Facts:
bifon	Π	genol; buzen	Π	fuski; daste	Π	fugru; duplam	Π	zibru
duvir	Π	kenus; fibor	Π	tibo; flobe	Π	fitruti; fuski	Π	dofuzar
genol	Π	flifo; klesen	Π	triful; leber	Π	griske; miplir	Π	tigro
mirina	Π	stivor; plabredim	Π	stotruk; plimebe	Π	bifon; plizi	Π	zitrobram
sonobu	Π	brivim; stibel	Π	zusar; stivor	Π	tedrur; stotruk	Π	vutri
stuklam	Π	trugrogro; tedrur	Π	tuneklam; tibo	Π	stibel; tigro	Π	leber
togos	Π	klesen; triful	Π	plabredim; troniro	Π	daste; trotra	Π	zeske
trugrogro	Π	sonobu; vitrik	Π	plofal; zeske	Π	duplam; zibru	Π	duvir
zitrobram	Π	buzen; zopen	Π	trotra; brivim	ζ	debrir; brivim	ζ	troniro
dakli	ζ	trugrogro; dakli	ζ	plorodek; dofuzar	ζ	linur; fiken	ζ	fugru
fiken	ζ	fibor; fitruti	ζ	retron; flizik	ζ	kuplis; flizik	ζ	linur
kenus	ζ	pumar; kenus	ζ	ziklagron; kenus	ζ	tranugam; kenus	ζ	retron
kivotil	ζ	tedrur; kivotil	ζ	plorodek; livifi	ζ	zibru; livifi	ζ	klesen
masta	ζ	triful; masta	ζ	biful; mirina	ζ	zopen; mustek	ζ	daste
mustek	ζ	biful; mustek	ζ	miplir; mustek	ζ	flobe; namubrem	ζ	nurun
namubrem	ζ	genol; namubrem	ζ	rurun; nedrem	ζ	tuneklam; nuplitre	ζ	gesese
nuplitre	ζ	plofal; nuplitre	ζ	saluk; nuplitre	ζ	plorodek; pazem	ζ	leber
pazem	ζ	vitrik; pazem	ζ	gevik; peske	ζ	trekik; peske	ζ	plimebe
peske	ζ	zitrobram; peske	ζ	gevik; stesul	ζ	griske; stisti	ζ	zitrur
stisti	ζ	duplam; tibo	ζ	plimebe; tibo	ζ	dubrul; tigro	ζ	punutrum
tigro	ζ	tanodrar; trotra	ζ	stotruk; trotra	ζ	plizi; tudum	ζ	mumuk
tudum	ζ	gevik; vitu	ζ	pumar; vitu	ζ	plabredim; vitu	ζ	stotruk
vitu	ζ	trekik; vitu	ζ	linur; vugrun	ζ	pumar; vugrun	ζ	stibel
vugrun	ζ	tanodrar; vugrun	ζ	plofal; vuski	ζ	punutrum; vuski	ζ	temidrun
vuski	ζ	fugru; vuski	ζ	plorodek; vuski	ζ	zitrobram; vuski	ζ	rurun
vutri	ζ	duplam; zeske	ζ	flifo; zeske	ζ	ziklagron; zeske	ζ	vitrik
zeske	ζ	zitrobram; zeske	ζ	plodom; zusar	ζ	kuplis; zusar	ζ	temidrun
bifon	χ	a; biful	χ	c; brivim	χ	a; buzen	χ	c
dakli	χ	a; daste	χ	c; debrir	χ	a; dofuzar	χ	a
dubrul	χ	c; duplam	χ	b; duvir	χ	c; fibor	χ	c
fiken	χ	a; fitruti	χ	a; flifo	χ	a; flizik	χ	a
flobe	χ	a; fugru	χ	b; fuski	χ	c; genol	χ	a
gesese	χ	c; gevik	χ	a; griske	χ	c; gutri	χ	b
kenus	χ	c; kivotil	χ	a; klesen	χ	b; kuplis	χ	c
leber	χ	c; linur	χ	a; livifi	χ	c; masta	χ	b
miplir	χ	a; mirina	χ	b; mumuk	χ	b; mustek	χ	a
namubrem	χ	c; nedrem	χ	b; nuplitre	χ	a; nurun	χ	b
pazem	χ	a; peske	χ	a; plabredim	χ	c; plimebe	χ	a
plizi	χ	a; plodom	χ	c; plofal	χ	b; plorodek	χ	c
pumar	χ	b; punutrum	χ	b; retron	χ	a; rurun	χ	c
saluk	χ	c; sonobu	χ	c; stesul	χ	a; stibel	χ	a
stisti	χ	c; stivor	χ	a; stotruk	χ	b; stugral	χ	a
stuklam	χ	a; tanodrar	χ	b; tedrur	χ	a; temidrun	χ	c
tibo	χ	c; tigro	χ	a; togos	χ	b; tranugam	χ	a
tregrulor	χ	a; trekik	χ	c; triful	χ	b; troniro	χ	b
trotra	χ	c; trugrogro	χ	c; tudum	χ	b; tuneklam	χ	b
vitrik	χ	a; vitu	χ	a; vugrun	χ	b; vuski	χ	c
vutri	χ	c; zeske	χ	c; zibru	χ	c; ziklagron	χ	a
zitrobram	χ	c; zitrur	χ	a; zopen	χ	b; zusar	χ	a

Known rows:
262; -359; -23; 162; 324; -156; -211; 31; 101; 129; 27; 125; -131; -87; 367; -48; 22; 51; -249; 354 : tuneklam
127; -132; 78; 41; 239; -138; -89; 6; -183; 217; 109; -121; -21; -153; 499; -41; -120; 256; -81; 101 : tranugam
-16; -166; -77; 133; 173; -127; -62; 128; 249; 92; -39; -172; -55; -305; 488; 6; 54; 141; 132; 176 : tibo
100; -95; 94; 68; 255; -89; -67; 68; -192; 208; 48; -163; 82; -175; 512; -81; -145; 199; -76; 90 : retron
328; -316; -47; 68; 231; -215; -222; 140; 132; 128; 2; 97; 83; -28; 332; 60; 47; 148; -148; 475 : mirina
204; -371; 119; 157; 49; -243; -137; 115; 32; 98; 197; -96; 170; 55; 356; 74; 143; 227; -71; 432 : zopen
120; -14; -76; 71; 169; -199; -253; 43; -230; 152; 147; -15; -72; 20; 446; 142; -86; 488; -78; 62 : plimebe
-119; -283; 18; 192; 207; 16; 18; 97; 142; 45; -55; -221; -210; -293; 498; -48; 72; 176; 97; 54 : griske
-141; -119; -9; 117; 249; -145; 27; 152; 225; 82; 93; -306; -65; -298; 428; -83; 131; 177; 98; 168 : buzen
79; -147; -29; 66; 127; -203; 47; 214; 290; 86; 20; -275; -9; -150; 425; 29; 47; 207; 93; 195 : fibor
177; -378; 15; 24; 560; -129; -237; 78; 169; 185; 138; 8; -190; -261; 297; -170; 74; 25; -197; 408 : fugru
4; -109; -37; 133; 115; -211; 64; 52; 271; 75; 52; -276; 42; -222; 447; -69; 109; 134; 72; 181 : sonobu
-85; -216; 6; 257; 176; 43; 33; 39; 198; 39; -231; -225; 22; -339; 583; -150; 11; 8; 92; 119 : kenus
64; -22; -45; 83; 225; -143; -155; -45; -223; 143; 124; 41; -114; -10; 478; 53; -93; 434; -132; 40 : bifon
108; -338; 8; 127; 186; -153; -192; 75; 85; 132; 329; 85; 135; -119; 434; 10; 162; 129; -140; 398 : masta
137; -184; -9; -36; 168; -75; -116; -3; -154; 219; 297; -2; 51; -217; 551; -1; -76; 281; -61; 121 : mustek
12; -177; -59; 117; 145; -155; 38; 113; 302; 102; -15; -194; -76; -227; 438; -18; 59; 185; 58; 126 : rurun
156; -196; -103; -52; 433; -76; -25; 262; 364; 101; -61; -249; -196; -358; 348; -135; -37; 38; 0; 243 : daste
122; -122; 76; 30; 250; -132; -69; -11; -191; 232; 132; -119; -28; -169; 495; -32; -93; 284; -79; 83 : stibel
14; -238; 109; -10; 248; 31; -121; 9; -286; 212; 85; -89; -48; -231; 543; 2; -43; 364; 47; 106 : tigro
23; -155; -42; 149; 149; -156; 3; 130; 265; 84; -46; -249; -87; -237; 448; -35; 36; 157; 59; 101 : plodom
334; -161; -22; -33; 263; -149; -135; -59; -75; 252; -77; 14; -198; -126; 441; -10; -188; 282; -149; 85 : tedrur
139; -172; 67; 12; 412; -198; 66; -81; -272; 168; 190; -132; -93; -160; 611; -17; -234; 380; -81; 275 : linur
159; -122; 64; 9; 216; -149; -67; -10; -236; 219; 170; -54; -102; -157; 447; 24; -36; 237; -71; 150 : zitrur
4; -49; -53; 102; 265; -97; -188; -104; -242; 169; 124; 72; -185; -77; 508; -1; -55; 374; -170; -21 : flifo
119; -162; -9; 76; 237; -155; -257; -32; -174; 230; 206; -29; -50; -287; 537; 44; -102; 304; 32; 111 : peske
-102; -133; 56; 1; 518; -79; -15; -139; -287; 191; 287; -85; -85; -353; 624; -118; -83; 303; -34; 253 : dofuzar
98; -317; 76; 181; 228; -225; -159; 66; 72; 139; 225; -20; 43; -67; 348; -10; 142; 159; -136; 361 : gutri
51; -30; -60; 61; 202; -141; -160; -50; -227; 158; 155; 59; -132; -8; 483; 50; -59; 431; -153; 34 : genol

Rows, some named above:
-143; -287; 5; 190; 220; 24; 32; 111; 139; 55; -43; -210; -220; -292; 506; -36; 78; 188; 86; 61	griske
-79; -208; 15; 254; 170; 26; 51; 52; 169; 48; -230; -208; 27; -348; 588; -139; 16; 18; 100; 124	kenus
87; -312; 107; 188; 245; -201; -135; 73; 69; 133; 144; -48; 97; -63; 363; -57; 142; 127; -147; 363	tanodrar
102; -325; 57; 218; 234; -250; -219; 47; 57; 138; 238; -22; -20; -89; 343; 8; 151; 167; -118; 359	mumuk
64; -283; 126; 225; 325; -192; -99; 90; 33; 111; 76; -119; 118; -68; 400; -62; 81; 111; -137; 404	pumar
376; -151; 56; -125; -14; -220; -91; -93; -108; 152; 238; -277; 239; -97; 426; -162; -35; 235; -4; 287	flobe
-87; -284; 12; 181; 168; -55; -33; 161; 161; 36; -46; -264; -180; -266; 459; 27; 79; 241; 153; 95	leber
-147; -141; -26; 136; 225; -167; -57; 147; 244; 101; 112; -304; -63; -313; 419; -40; 144; 205; 153; 142	zitrobram
342; -167; -26; -52; 284; -139; -132; -63; -100; 249; -55; 12; -194; -127; 456; -14; -187; 279; -156; 96	tedrur
-8; -176; -97; 66; 178; -113; -11; 24; 331; 143; -67; -128; -49; -298; 478; -32; 121; 213; 107; 155	vuski
270; -341; 34; -30; 487; -198; -204; 253; 177; 150; 137; -99; -25; -143; 227; -64; 36; 95; -137; 524	troniro
151; -116; 67; 12; 212; -159; -53; -23; -225; 228; 157; -32; -101; -169; 437; 31; -42; 246; -71; 158	zitrur
57; -285; 81; 170; 310; -146; -137; 57; 63; 147; 52; -9; 140; -120; 417; -66; 143; 132; -99; 412	vugrun
103; -319; 133; 252; 246; -322; -48; 65; 92; 208; 268; -19; 94; -140; 461; 37; 73; 79; -165; 348	stotruk
337; -159; -32; -41; 265; -155; -131; 7; -123; 216; -33; -14; -173; -122; 464; 1; -223; 269; -157; 94	stivor
5; -103; -40; 133; 112; -208; 44; 55; 286; 77; 39; -272; 34; -218; 447; -82; 112; 134; 70; 183	sonobu
76; -182; -5; -7; 324; -92; -87; -160; -215; 241; 204; 42; -104; -301; 604; -59; -100; 300; -82; 135	zusar
41; -210; -79; 103; 93; -114; 18; 168; 317; 75; 119; -160; -7; -234; 492; -17; 57; 154; 26; 110	biful
141; -117; 56; 2; 208; -159; -51; -17; -261; 222; 167; -24; -107; -147; 435; 0; -64; 244; -80; 160	zitrur
96; -327; 3; 225; 231; -225; -315; 48; 20; 134; 233; 43; 53; -181; 406; 45; 176; 164; -29; 403	tudum
62; -17; 2; 96; 267; -289; -161; 142; -126; 299; 307; -14; -54; -167; 487; 212; -111; 388; -105; -16	vitrik
-5; -154; -23; 48; 206; -149; 48; -36; 368; 170; -165; -194; -114; -220; 399; -44; 144; 260; 74; 74	plorodek
153; -339; 94; 206; 122; -306; -88; 92; 145; 225; 385; 31; 150; -109; 438; 78; 114; 102; -161; 324	triful
162; -286; 131; 173; 92; -205; -89; 38; -109; 84; 104; 100; -61; -2; 295; 43; 267; 41; -92; 512	duplam
112; -251; 109; -16; 155; -75; -100; 114; -272; 188; 218; -177; -36; -111; 488; 84; -96; 420; 26; 98	miplir
117; -177; 5; -34; 374; -151; 7; -97; -238; 196; 205; -49; -44; -227; 628; 7; -159; 351; -36; 280	flizik
179; -74; 60; -10; 108; -254; -75; -20; -147; 218; 265; -190; 128; -97; 451; -13; -51; 339; -32; 175	stuklam
149; -319; 120; 208; 162; -334; -87; 83; 147; 239; 317; -6; 124; -113; 417; 92; 119; 106; -142; 323	klesen

